Known rows, with every step that occurs
feloz, romi, fepa, molo: [-318 -225  151  133   61   70  -48  421  103  -66   17 -364   43  -20
  253    8  121  493    1  -32  312   95  154  182 -575    5 -278  228
  -37 -276  -61  262  267 -173  123  628  -19 -462  123  284 -192  -87
  456  -56   68  111 -440  -39  -56]
zete, vori, molo, fepa: [ -73 -534  363  197  249  -54 -136  184  178   31   25 -475  -99  -45
  183 -113  162  364  187 -143  140   10  276  212 -300  -61 -135  327
  220 -203 -312   58   73 -258  289  364 -106 -366  253   76 -216   -3
  247 -156  -46  119 -441  -68  -43]
romi, bolip, kepofaz, davaz, feloz, lera, fepa: [-536 -350  341 -159   42 -128 -187  283  103 -207  313 -353 -120  136
  -10 -394   18  299 -140   -4 -144   -7  144   22 -375  -13 -543  388
  -67 -208 -241  412  410 -254  362  440   57 -368  216  460 -321  -57
  794 -232 -379  -10 -588   -3  -19]
bolip, kepofaz, zete, vori, molo, fepa, lera, feloz: [-194 -445  496  119  223  -23  -58   14  -23   43    1 -478  187    5
  122  -85   50  492  -16  -16   26  -78  400  286 -258  -69 -339   91
  244  -60  -95   -2  257 -214  393  229  -26 -325  260  315 -133   38
  217 -380  -58  169 -455   26  -20]
regob, romi, fepa, lera, feloz, vori: [ -75  -61  120  -95  189   36  -63  340   95 -125  278 -405 -141   87
  267   56   53  363 -111 -255  125  221  356   40 -547  -96 -291   99
   64 -140   45  369  383 -311  147  617 -257 -465  242  336 -123 -171
  515 -440  -40  236 -620  -96  -64]
kepofaz, vori, molo, fepa: [ -19 -664  356  -41  123  -12 -119  272  256   52  -52 -484 -107  126
  174 -189  214  253   21 -209  176 -137  162  121 -336  -90 -135  404
  156 -361 -227   46  140 -273  218  372  -80 -338  258  322 -283 -112
  132 -261   37   80 -247  -60  -14]
feloz, vori, molo, zete: [-140  -43  255   66  279  -59 -167  278  282   87  122 -499 -198  169
  303 -247   45  226   25   24  265   40  114  113 -429 -131 -189  368
    9 -351  -76  309  285 -313  329  481  -52 -396   47  107 -222  -50
  431 -155   42  -69 -320 -106  -92]
feloz, romi, fepa, zete: [-422 -175  191  149   94  -14 -107  373   63  -11   83 -248  -22   16
  228  -43   91  430   15   22  277   82  198  227 -534   87 -265  317
   67 -290 -208  335  414 -227   81  599   30 -537  206  447 -212 -122
  480 -101   95  118 -461  -78   78]
regob, davaz, feloz, lera, romi, fepa: [-241 -358  183   -7 -111  -99 -123  255   14  -94  264 -229 -155    7
  366 -144  145  329  -81  -91  103  213  153 -105 -411   42 -316  126
 -111  -75 -211  383  134  -78  188  599 -275 -512  383  209 -319 -210
  559 -414 -197 -167 -722  167  -70]
vori, molo, fepa, lera, romi, bolip, regob: [-273 -624  535 -211  259  -45 -159  168   88   18  106 -474   84  243
  -18  124 -238  368 -180  -20  160   47  409   65 -368   26 -439  459
  274 -236  -89   27  202 -225  305  400 -237 -495  381  -79 -231   19
  258 -403  -69 -228 -440  -77  -51]
davaz, regob, romi, fepa, lera, zete: [-301  -90  125 -148  205  -46    3  379   67 -107  287 -380  -17   67
  215 -200  102  262 -241  -93  367  196  603 -110 -425   71 -257  238
  169   45 -194  357  195 -203   94  580 -439 -408  199  439 -112 -154
  379 -180 -101   70 -574  106  -77]
vori, molo, fepa, lera: [-167 -528  290  -29  242  114 -139  253  175   -6  -59 -419 -102    1
  159 -136  112  354    7   29  273  -25  315   88 -397  -61 -237  299
   18 -214  -60  -20  112 -179  245  444 -118 -338  188  158 -176  -10
  240 -289  -38  -27 -462  -53   18]
regob, davaz, feloz, lera, fepa, vori: [-205 -397   45  -46    4   57  -77  362  -48 -181  311 -380 -163  -31
  352 -278   24  165 -155  166   54  120  273 -160 -325   72 -313  158
  -74 -207 -390  418  199 -242  395  483 -152 -540  321  338 -268   -3
  629 -167 -171  163 -708  129 -135]
zete, vori, molo, fepa, lera, feloz, romi, bolip, kepofaz: [-412 -629  465  183  278 -115 -122  192  280   34   71 -505  184   37
   -9  133  -50  598  -28  -15  -11   45  391  296 -434  135 -564  250
  181 -331 -119   84  217 -366  239  400  -35 -493  347  102  -73  180
  510 -389 -125  313 -506 -123   24]
feloz, romi, bolip, kepofaz, davaz, defo, vori: [-494 -385  377 -152  144 -138  -78  341  213 -103  168 -552   25  135
  121 -221  203  435 -216 -219  126   35  143  271 -493  170 -358  490
  141 -324 -130  415  433 -449  264  467 -165 -293 -135  647 -219  -80
  613 -204 -223  178 -179 -285  119]
feloz, romi, bolip, regob: [-340 -233  399  -11  121 -155  -87  307  112   16  123 -513  -73  179
  173  -30 -175  380 -110   19   75  122  142  152 -505  167 -229  559
   74 -528 -241  414  230 -390  246  435   -1 -529  220  170 -178  -31
  503  -90  -24   25 -348 -224  112]
feloz, romi, fepa, molo, vori: [-266 -433  192  126  225   82 -184  256  189  -63  -66 -333  189  -16
  203  121  216  545   37  -98  321  130  218  244 -442   -7 -190  166
   85 -231   53  192  344 -166   15  501   51 -415   50  419 -215 -150
  501  -83   51  148 -479   74  -72]
bolip, regob, davaz, feloz, lera: [-280 -150  231  -89   35 -106  -57  211  -72  -15  265 -328 -142   27
  490 -371  -78  192 -220  193  -55  187  161    2 -305  102 -209  272
 -196 -258 -181  511   -8 -186  342  446 -300 -474  358  205 -199  -74
  514 -203 -119    8 -662   63   72]
bolip, kepofaz, davaz, feloz, romi, fepa, lera, zete, vori: [-539 -183  212  -19   10 -158  -20  125   32  -12  169 -344  185    4
  195 -214  126  522 -195  -94  -49  166  408  148 -359  200 -449  179
  269  -23  -62  411  456  -79  337  498 -215 -259   75  543 -269  -26
  546 -274 -210  391 -644   95    3]
defo, regob, davaz, feloz, vori, molo, zete: [-143  -37  104   97  179  -64  -28  231  289  -68  237 -484 -123  248
  637 -312  159   95  -33  186  148  117  259   75 -339    4 -229  184
  -21 -242  -32  356  115 -224  327  439 -442 -451   71  144 -289  -96
  399 -329   19  -21 -512    1  -45]
molo, fepa, lera, feloz, romi, bolip, kepofaz, defo, regob: [-382 -578  298  146  149   90  -76  221   62 -139   24 -364  169  367
   83  163  159  525  -74   28  -77  -81  343  186 -578  134 -341  152
  160 -366  -68  122  246 -346  328  391   46 -429  276  503 -199  -82
  483 -369 -172  244 -314  -29  157]
bolip, feloz, lera, fepa: [-262 -240   70   54   32  -36 -123  388  -54  -44  368 -284 -142    3
  253 -156   39  226  -65  -58   47   26   88   -6 -379  -87 -269  320
 -150 -164 -213  309  281 -293  544  441   90 -548  295  230 -182 -139
  516  -62 -157   86 -442   87  -15]
zete, vori, molo, fepa, lera, feloz, romi, bolip: [-207 -698  382  153  197   -6 -111  277  279   37   24 -527  114   56
   65  171 -125  522   -5  -84  110  110  263  160 -414   84 -479  278
  230 -408 -166   12  190 -360  221  446  -83 -567  282   59 -137  237
  431 -414  -62  387 -514 -113  -46]
bolip, regob, romi, fepa: [-258  -44  312  -44  218 -166  -94  258   26  -37  291 -369 -155   60
  259 -122   37  285   -5 -232    3  159  465  226 -477   85  -78  320
  140 -162 -155  381  176 -255   81  460 -251 -367  378  279 -135 -253
  411 -154   -8  -51 -600 -165    4]
lera, bolip, kepofaz, molo: [ -38 -209  396    3   41 -132   43  180  -39  -31  246 -502  -69  191
  -57 -155  341  237  -16  -85  -84  -58  417  124 -459  -68 -131  261
   45 -104 -193  436  218 -381  355  563   35 -365  168  452 -204 -274
  318  -53 -194 -213 -224  -23   30]
bolip, feloz, romi, fepa, vori, molo, zete: [-450 -273  190  121  151 -100 -104  223  308   95  209 -385   21  -50
  334   17  -94  266   89  -67  286   23  385  234 -523  198 -337  238
  184 -279  -23  209  410 -219  209  429 -130 -448  155  297  -45  -11
  491 -188  197  223 -478  -72 -131]
bolip, regob, romi, fepa, lera, feloz, vori, molo, zete: [-292   94  287 -102  363 -104 -135  246  217  111  382 -411   40  198
  299  -28 -262  244 -169  -85   64  213  495  187 -452  -15 -399  135
  138 -216  183  312  337 -289  189  525 -382 -488  359   82  -67    7
  495 -435   92  118 -645  -98 -157]
zete, vori, molo, fepa, lera, feloz, romi, bolip, kepofaz, davaz: [-334 -662  538   37  138  -82 -135  132  251   54   55 -498  250   85
  -49   23    4  516  -85 -186 -129   33  325  297 -379  112 -568  286
  245 -337  -45   46  306 -358  292  361   -3 -387  187  275 -187  203
  488 -458 -173  415 -555 -169   27]
bolip, regob, davaz, feloz, romi, fepa, molo, zete, vori: [-482  -22  242  197   58  -96  -51  184    4   31  239 -350  218  -53
  494 -121 -164  424 -100  147  -82  259  416  342 -301  212 -351   67
  218 -141  -12  426  166   11  174  427 -415 -476  272  150 -203   67
  663  -54   96  222 -837  138 -154]
lera, bolip, kepofaz, defo, regob, davaz: [ -91 -184  278  204  125 -112   -5   68 -225 -129  304 -352   56  309
  236 -142  579  304  -98  -74 -150  -77  490  127 -440   86   64  276
    3 -114 -198  392   54 -291  462  406 -141 -298  343  514 -280 -384
  218 -136 -173   46 -367  102   55]
defo, vori, molo, zete: [-100 -245  210   -4  179  -15 -201  326  217  100   97 -458 -192  131
  275 -270  161  262   -6 -140  259  -12  268  113 -370   -3    1  451
  123 -305 -101  191  296 -363  210  501 -147 -332   54  320 -232 -102
  391 -187  -33 -141 -247 -174 -100]
romi, bolip, regob, davaz, feloz, vori, molo, fepa, lera, zete: [-304 -306  452 -296  320 -156  -63   -1  167  -80  257 -562  126  248
  253  -40 -326  270 -297  143   96  218  342   80 -363  102 -586  416
  329 -225   59  339  167 -224  392  398 -528 -505  385  -25 -197  144
  429 -507   -2   61 -735  145 -124]
zete, vori, molo, fepa, lera, bolip, kepofaz, davaz: [-182 -513  501    1  263  -60  -72   -8   50   46  173 -411  226   36
  -43  -94  277  427  -84 -181 -125  -58  544  211 -235  -23 -288  338
  233  -55  -43   51  323 -196  438  370 -172 -211  212  251 -270  -43
  217 -250 -181  281 -554   51   -9]
zete, vori, molo, fepa, lera, bolip: [ -51 -548  341  119  324   17  -53  134   74   31  143 -439   84    6
   72   51  151  431   -5  -86  121   18  487   72 -270  -50 -200  332
  221 -122 -162   15  206 -196  368  453 -252 -392  306   31 -220  -14
  157 -209  -70  250 -514  108  -80]
feloz, romi, fepa, molo, zete, vori: [-374 -108  164  304  127   20 -128  367   69   59   74 -321  111  -28
  308   -9   57  514  108  -21  148  115  268  295 -414   49 -192  166
  195 -197  -71  236  357 -105   99  521  -75 -403   64  251 -222  -30
  608   44   47  228 -547   67 -187]
regob, romi, bolip, kepofaz, vori, molo, fepa, zete: [-371 -567  497 -133  516 -164  -95  231  183    5  179 -426  111  290
    0 -215  157  325 -135 -151  -65 -173  613  523 -400   89 -446  487
  363 -225  -96   88  276 -364  -33  314 -139 -276  440  527 -189 -149
  290 -313   83  153 -446 -187  -75]
lera, bolip, regob, davaz, feloz, vori, molo, fepa, zete: [-160 -264  451  -40  336  -93   29  -45  101  -32  401 -439  229  194
  270   -1 -153  204 -300  170   12  137  404  194 -314   -9 -527  304
  278 -235  -80  416  263 -237  486  465 -459 -658  518   13 -263   41
  234 -256  202  130 -673  125   19]
bolip, romi, fepa, molo: [-374  -89  215  -41  265  -35 -169  345  -60 -130  139 -368   -3   21
  144  -30  -31  307  -88 -195  256   76  371  140 -489    1 -220  258
  145 -109 -151  264  281 -100  136  632 -260 -424  236  315  -83 -132
  378  -24   44  -38 -538   16  -59]
lera, feloz, romi, bolip, regob, davaz, defo, vori, molo, fepa: [-275 -654  519    6  160 -167 -101  242  337    2  269 -616  186  135
  233  142 -162  339 -233 -166  144  199  161  235 -457  223 -487  336
  280 -493 -177  261   65 -522  269  450 -434 -696  353  125  -94  225
  441 -431  -13  148 -400 -172   44]
kepofaz, zete, vori, molo, fepa, lera, romi, bolip, feloz: [-174 -609  491 -106  229  -59  -15   -3  -78    9  110 -514  220  125
  131   96 -139  455  -36 -215  117  -36  413  299 -242  -23 -460  352
  479   51    1 -153  328 -134  453  130 -190 -370  226  103 -230  -44
  169 -480   41  121 -465   68 -215]
zete, vori, molo, fepa, lera, romi, bolip, kepofaz: [-376 -661  514   -6  360 -137 -164  125   89  -20  102 -465  112  103
  -82   68   53  558  -28  -77   42  -13  561  239 -316   36 -471  365
  302  -29 -143    9  239 -209  276  347 -172 -350  349    8 -210  -30
  383 -384 -207  -48 -478  -39 -107]
feloz, vori, molo, fepa: [ -47 -378  336   33  291    2 -109  209  333  -20   32 -520 -138   95
  229  -63   99  311   99  -71  260   25   72  146 -461 -169 -256  350
   69 -347 -138  170  204 -341  368  447  -62 -442  199    6 -240  -45
  313 -237   44   10 -345  -82   11]

Rows
[-350 -254  313 -213  378 -117  -23  297   76 -196  271 -538  -62  235
   74 -406  231  382 -219 -220   73  -35  658  272 -477  126 -201  465
  159 -106 -229  404  121 -482  200  352 -283 -229  304  622 -138 -247
  582 -145 -126  120 -224 -212  -66]	davaz, regob, romi, bolip, kepofaz, defo, vori
[-310 -234  303 -125  474 -190   23  239   86   72  512 -350  122  121
  226   -7 -101  211 -138 -103  104  123  616   93 -442  143 -260  370
   58 -254 -152  292  265 -370  180  572 -394 -456  573   94  -95 -109
  307 -220   69  299 -592    9 -227]	feloz, lera, bolip, regob, romi, fepa, vori, molo
[ -91 -622  250  248  138   72  -62  289  221  127   -2 -480  125  -19
  199   91    6  490  -48  -59  107  113  263  127 -373   31 -374  117
  138 -370 -176   15  128 -320  355  470  -51 -559  253   54 -157  206
  284 -323  -27  411 -464  -78   33]	zete, vori, molo, fepa, lera, feloz, romi
[-233 -201  185  371  -14   42 -148  351   75   55  138 -334  151    5
  239  152  -14  482   22 -116  111  152  207  170 -435    4 -273   17
  265 -258 -121  291  394 -179  135  595  -38 -559  119  314 -171   59
  585  -71    9  277 -550   46 -166]	lera, feloz, romi, fepa, molo, zete, vori
[-467 -258  166   23  532 -208  -65  392  -53   16  591 -328  138  106
  183 -224 -132  259 -114  -87  -59   66  548  424 -285   53 -595  453
  153  -42 -164  155  250 -398  335  362 -162 -537  516  146 -112   44
  500 -189   20  476 -655  -47 -321]	regob, romi, bolip, feloz, lera, fepa, zete, vori, molo
[-465 -321  186   58  245 -192  -91  236 -108  108  414 -150  182  -17
  285  -15  -61  336  -44 -120  224   77  357  255 -261  -19 -491  285
  124   97 -116  172  352 -165  359  503 -260 -561  457  129 -167  -98
  323 -303   63  273 -500  122 -219]	bolip, feloz, lera, romi, fepa, zete, vori, molo
[-133 -629  489 -344  167  -54 -146  153   22   12  180 -501  150  226
  152  119  -97  369 -254 -169   57  127  490  141 -304  150 -295  523
  312 -196   24   33  169 -336  275  385 -463 -486  432   -9 -281  -28
  348 -568  -75 -170 -525  -65 -122]	defo, vori, molo, fepa, lera, romi, bolip, regob, davaz
[-282 -427  410 -339  -46 -105 -102  199  -34  -37  277 -378  -30  309
  139 -209 -244  209 -342 -101  -61  138   88 -112 -310   22 -438  441
  123 -298 -196  414  339 -222  401  474 -186 -465  184  270 -398  -65
  489 -343 -242  -65 -483  -58   -9]	kepofaz, davaz, feloz, lera, romi, bolip, regob
[-280 -482  297    3  114 -165    8  124  254 -168   99 -537  140  292
  295 -149  364  278   44  105 -170  113  462  358 -356  233 -288  110
   85 -178    3  358   64 -371   55  316 -148 -394   39  593 -260 -228
  626 -344 -184  -43 -454   -1   74]	defo, regob, davaz, feloz, romi, bolip, kepofaz, molo, vori
[-297 -444  301 -282  204    5 -149  223 -206 -123  111 -431   -4  314
  -46  -97  193  559 -279 -206   63  -76  509  143 -463   61 -220  464
  206  -64  -34  244  379 -315  383  442 -104 -227  248  529 -284 -269
  499 -379 -233  -55 -176 -108 -123]	fepa, lera, romi, bolip, kepofaz, defo, vori
[-306 -113  178  335  113  -60   -8  183    3   61  376 -296  301   -9
  248  242   26  470  -22 -178   31  100  405  276 -411   62 -292  189
  319  -80   55  291  501  -97  321  511 -193 -502  171  213 -153 -109
  473   57  111  381 -579  215 -191]	lera, bolip, feloz, romi, fepa, molo, zete, vori
[-304 -140  444 -218  264 -266  -48  100  230 -122  295 -636  -99  148
  341 -255 -262  210 -175  108  102  196  243  170 -386   58 -493  478
   24 -320  -68  516   61 -300  337  390 -458 -513  369  -27 -159   50
  510 -401   59   27 -593 -132  -89]	romi, bolip, regob, davaz, feloz, vori, molo
[-159 -426  346   59  501  -87  -95  143   33   74  220 -471  162   70
   32   67  -10  347 -136 -199   34   62  618  109 -273   66 -238  342
  327 -146 -249    3  206 -195  415  483 -373 -438  400  -29 -137   31
  118 -138  -21  259 -573  114   -7]	zete, vori, molo, fepa, lera, bolip, romi
[-462 -186  234  -28   88  -65   52  193  107  -51  276 -354   95   41
  217   58 -163  459 -258  115   97  195  420  -23 -468  162 -410  250
   36 -247  -54  448  381  -87  308  612 -363 -560  357  172 -183  -80
  441 -204   11  168 -585   84  112]	davaz, feloz, romi, fepa, lera, bolip, regob
[-277 -427  -37    9  137   15   20  424  100 -170  351 -406  -17  116
  521 -292  106   55 -107  274  167   64  384 -124 -275   97 -350  157
 -156 -206 -339  237   73 -303  416  480 -361 -575  343  193 -272   23
  398 -289 -110  217 -567   99 -166]	defo, regob, davaz, feloz, lera, fepa, vori, molo
[-370 -466  536 -247  393 -124  -89  157  136  -65  283 -582  177  212
  206   92 -237  318 -302   68  244  198  303  150 -355   18 -651  323
  217 -145   -1  221  104 -232  418  380 -577 -558  302 -170 -192  100
  364 -483  -32  -44 -513   39  -94]	feloz, vori, molo, fepa, lera, romi, bolip, regob, davaz, defo
[-331  -64  225 -143  342 -124 -172  301  194  -36  247 -472  -16   80
  165   46 -223  266 -170 -201  308  172  320   14 -495  -48 -457  204
   34 -225  -45  274  345 -272  304  675 -369 -581  360   98   -9   37
  391 -439   62  169 -512  -43  -28]	bolip, romi, fepa, lera, feloz, vori, molo
[-361 -205  125   30   33   35 -164  299  -99   39  319 -118  115   98
  295   87  -43  323  -99 -111  184   54  202   73 -418  -89 -356  127
   78   15  131  209  441  -30  284  561 -122 -480  177  237 -208 -207
  525 -155  -33 -103 -530  245 -230]	bolip, feloz, lera, romi, fepa, molo, zete
